Below are the code and all the weights of a small trained network. Each question names an input and a target symbol and asks about switching units off, where a switched-off unit gives its printed mean instead of its output.

import numpy as np


def w(rows, s, z=0):
    codes = np.array(rows[::2]) - 128.0
    scale = np.full(codes.shape[1], s)
    scale[-1] = z or s
    return codes * scale


def norm(h):
    return h / np.sqrt((h * h).mean(-1, keepdims=True) + 1e-5)


def softmax(a):
    e = np.exp(a - a.max(-1, keepdims=True))
    return e / e.sum(-1, keepdims=True)


def log_softmax(a):
    a = a - a.max(-1, keepdims=True)
    return a - np.log(np.exp(a).sum(-1, keepdims=True))


def net(x, mask):
    ids = ['γδεζθλμξπστφω'.index(c) for c in x.split()]
    T = len(ids)
    res = E[ids] + P[:T]
    u = 0
    for l in range(2):
        r = norm(res)
        for j in range(3):
            rows = slice(4 * j, 4 * j + 4)
            q, k, v = (r @ M[l][rows].T for M in (Q, K, V))
            z = softmax(np.where(np.tri(T) > 0, q @ k.T / 4**0.5, -1e9)) @ v
            o = O[l][rows]
            res = res + np.where(mask[u + j], z, o[:, -1]) @ o[:, :-1]
        u += 3
    return log_softmax(norm(res)[-1] @ U[:, :-1].T + U[:, -1])


Q, K, V, O = {}, {}, {}, {}
E = w([
[78,161,70],'γ',
[125,135,95],'δ',
[165,163,76],'ε',
[177,166,115],'ζ',
[213,141,137],'θ',
[209,142,148],'λ',
[91,159,91],'μ',
[173,130,70],'ξ',
[183,96,100],'π',
[48,191,106],'σ',
[166,172,181],'τ',
[112,20,153],'φ',
[7,157,101],'ω',
],0.016)
P = w([
[118,100,175],'0',
[186,71,4],'1',
[182,114,109],'2',
[159,93,38],'3',
[179,120,155],'4',
[150,96,43],'5',
[177,91,75],'6',
[176,98,75],'7',
[185,94,104],'8',
[140,106,72],'9',
],0.011)
Q[0] = w([
[202,95,159],'L0H1',
[98,69,110],'L0H1',
[138,118,175],'L0H1',
[135,140,164],'L0H1',
[149,40,150],'L0H2',
[176,75,149],'L0H2',
[107,184,172],'L0H2',
[249,120,81],'L0H2',
[119,105,185],'L0H3',
[90,135,122],'L0H3',
[116,147,63],'L0H3',
[169,120,158],'L0H3',
],0.015)
K[0] = w([
[175,117,134],'L0H1',
[160,149,59],'L0H1',
[177,20,137],'L0H1',
[106,104,182],'L0H1',
[88,106,203],'L0H2',
[116,1,171],'L0H2',
[146,192,86],'L0H2',
[80,112,149],'L0H2',
[191,250,105],'L0H3',
[161,75,175],'L0H3',
[71,6,227],'L0H3',
[107,165,141],'L0H3',
],0.01)
V[0] = w([
[104,152,119],'L0H1',
[147,134,183],'L0H1',
[112,95,210],'L0H1',
[154,173,154],'L0H1',
[8,196,110],'L0H2',
[135,179,177],'L0H2',
[97,63,129],'L0H2',
[105,171,103],'L0H2',
[150,143,61],'L0H3',
[139,230,143],'L0H3',
[116,187,80],'L0H3',
[151,202,104],'L0H3',
],0.014)
O[0] = w([
[175,120,146,108],'L0H1',
[69,92,65,65],'L0H1',
[69,81,126,2],'L0H1',
[98,132,64,102],'L0H1',
[108,80,87,11],'L0H2',
[34,117,117,35],'L0H2',
[254,67,186,194],'L0H2',
[102,118,70,84],'L0H2',
[142,176,50,188],'L0H3',
[44,135,117,21],'L0H3',
[86,174,115,107],'L0H3',
[70,171,62,92],'L0H3',
],0.0094,0.0071)
Q[1] = w([
[104,159,172],'L1H1',
[185,123,37],'L1H1',
[9,94,157],'L1H1',
[40,105,215],'L1H1',
[59,165,131],'L1H2',
[124,139,168],'L1H2',
[153,185,191],'L1H2',
[251,129,212],'L1H2',
[184,200,76],'L1H3',
[139,171,80],'L1H3',
[187,184,135],'L1H3',
[14,21,181],'L1H3',
],0.013)
K[1] = w([
[152,155,102],'L1H1',
[90,24,197],'L1H1',
[92,180,61],'L1H1',
[62,208,43],'L1H1',
[80,114,223],'L1H2',
[30,56,148],'L1H2',
[68,115,77],'L1H2',
[79,174,80],'L1H2',
[110,8,213],'L1H3',
[127,29,234],'L1H3',
[8,71,180],'L1H3',
[220,228,44],'L1H3',
],0.013)
V[1] = w([
[104,58,100],'L1H1',
[198,87,204],'L1H1',
[186,75,181],'L1H1',
[198,91,91],'L1H1',
[157,195,108],'L1H2',
[181,123,160],'L1H2',
[73,144,189],'L1H2',
[217,186,223],'L1H2',
[141,7,186],'L1H3',
[100,147,216],'L1H3',
[157,179,83],'L1H3',
[28,46,161],'L1H3',
],0.015)
O[1] = w([
[239,208,107,99],'L1H1',
[150,54,214,252],'L1H1',
[171,70,165,230],'L1H1',
[154,158,183,209],'L1H1',
[52,131,173,197],'L1H2',
[57,103,109,170],'L1H2',
[144,107,100,43],'L1H2',
[3,77,134,205],'L1H2',
[171,46,134,186],'L1H3',
[51,95,111,138],'L1H3',
[92,222,151,111],'L1H3',
[152,49,42,123],'L1H3',
],0.011)
U = w([
[74,19,72,35],'γ',
[126,209,97,37],'δ',
[129,70,216,156],'ε',
[181,160,39,26],'ζ',
[182,102,8,30],'θ',
[161,45,29,2],'λ',
[212,147,43,28],'μ',
[109,221,151,61],'ξ',
[198,254,118,66],'π',
[40,53,95,92],'σ',
[40,186,250,120],'τ',
[144,76,202,230],'φ',
[86,36,171,24],'ω',
],0.012,0.0075)

Each question gives the input, a string of symbols that net reads in full, and the target symbol t.
The units are the heads (4 rows each of Q, K, V and O). Each row of codes is followed by its name. A weight is (code - 128) times the scale printed after its matrix; where a second scale follows, it is the last column's (O and U).
mask holds one flag per head, layer by layer. A switched-off head (its flag False) gives its mean, the last column of its rows in O, instead of its output. The means were averaged over made-up inputs and are rounded, as every weight is.
A unit's drop is (log p(t) with every unit on - log p(t) with that unit switched off) / (log p(t) with every unit on - log p(t) with every unit switched off).
The circuit of an input: a set's keep is (log p(t) with only the set's units on - log p(t) with every unit switched off) / (log p(t) with every unit on - log p(t) with every unit switched off). Starting from all 6 units, units are removed one at a time, each time the one whose removal leaves the highest keep (on an exact tie, the one counted first), for as long as the keep stays at least 0.8.
units of the circuit, in order: the units of the circuit, biggest drop first
unit that matters most: the unit with the biggest drop
heads that matter: for each layer, one digit per head in row order, 1 if its drop is at least 0.15 and else 0, layers parted by /
drop of u: that unit's drop, to one decimal
input θ ξ ξ π γ δ λ θ, target σ: units of the circuit, in order : [L0H2, L0H3, L0H1, L1H1]
input γ τ ξ γ ξ λ ε, target π: heads that matter : 011 / 000
input γ γ π θ τ π, target π: heads that matter : 011 / 101
input ξ ξ γ ζ τ, target τ: unit that matters most : L1H3
input γ ξ ε ξ, target π: units of the circuit, in order : [L0H2, L1H3, L1H1]
input γ γ τ, target π: units of the circuit, in order : [L0H2, L0H3, L1H2, L1H1]
input ξ ζ ε θ, target τ: units of the circuit, in order : [L1H3, L1H2]
input θ ξ γ ε γ τ ξ, target σ: heads that matter : 111 / 000
input ξ ξ ξ, target τ: units of the circuit, in order : [L1H3, L1H2]
input γ δ ω γ θ, target π: heads that matter : 011 / 100
input ξ φ ζ δ μ ζ φ τ, target τ: heads that matter : 001 / 011
input τ ξ μ, target θ: heads that matter : 110 / 101
input ξ γ θ γ π λ, target τ: heads that matter : 000 / 001
input θ μ τ λ, target σ: heads that matter : 111 / 000
input γ γ δ, target π: unit that matters most : L0H2
input γ ξ ξ, target π: units of the circuit, in order : [L0H2, L1H1, L1H3]
input γ ε θ ω σ ξ τ τ θ, target π: heads that matter : 011 / 000
input τ θ γ ξ ξ, target θ: units of the circuit, in order : [L0H1, L0H2, L1H3, L1H1]
input ξ γ γ δ, target τ: drop of L1H3 : 0.4
input ξ λ θ ε π ω, target τ: units of the circuit, in order : [L1H3]
input γ γ π ξ ξ γ π, target π: drop of L0H2 : 1.0
input θ γ σ ξ μ, target σ: drop of L0H2 : 0.8
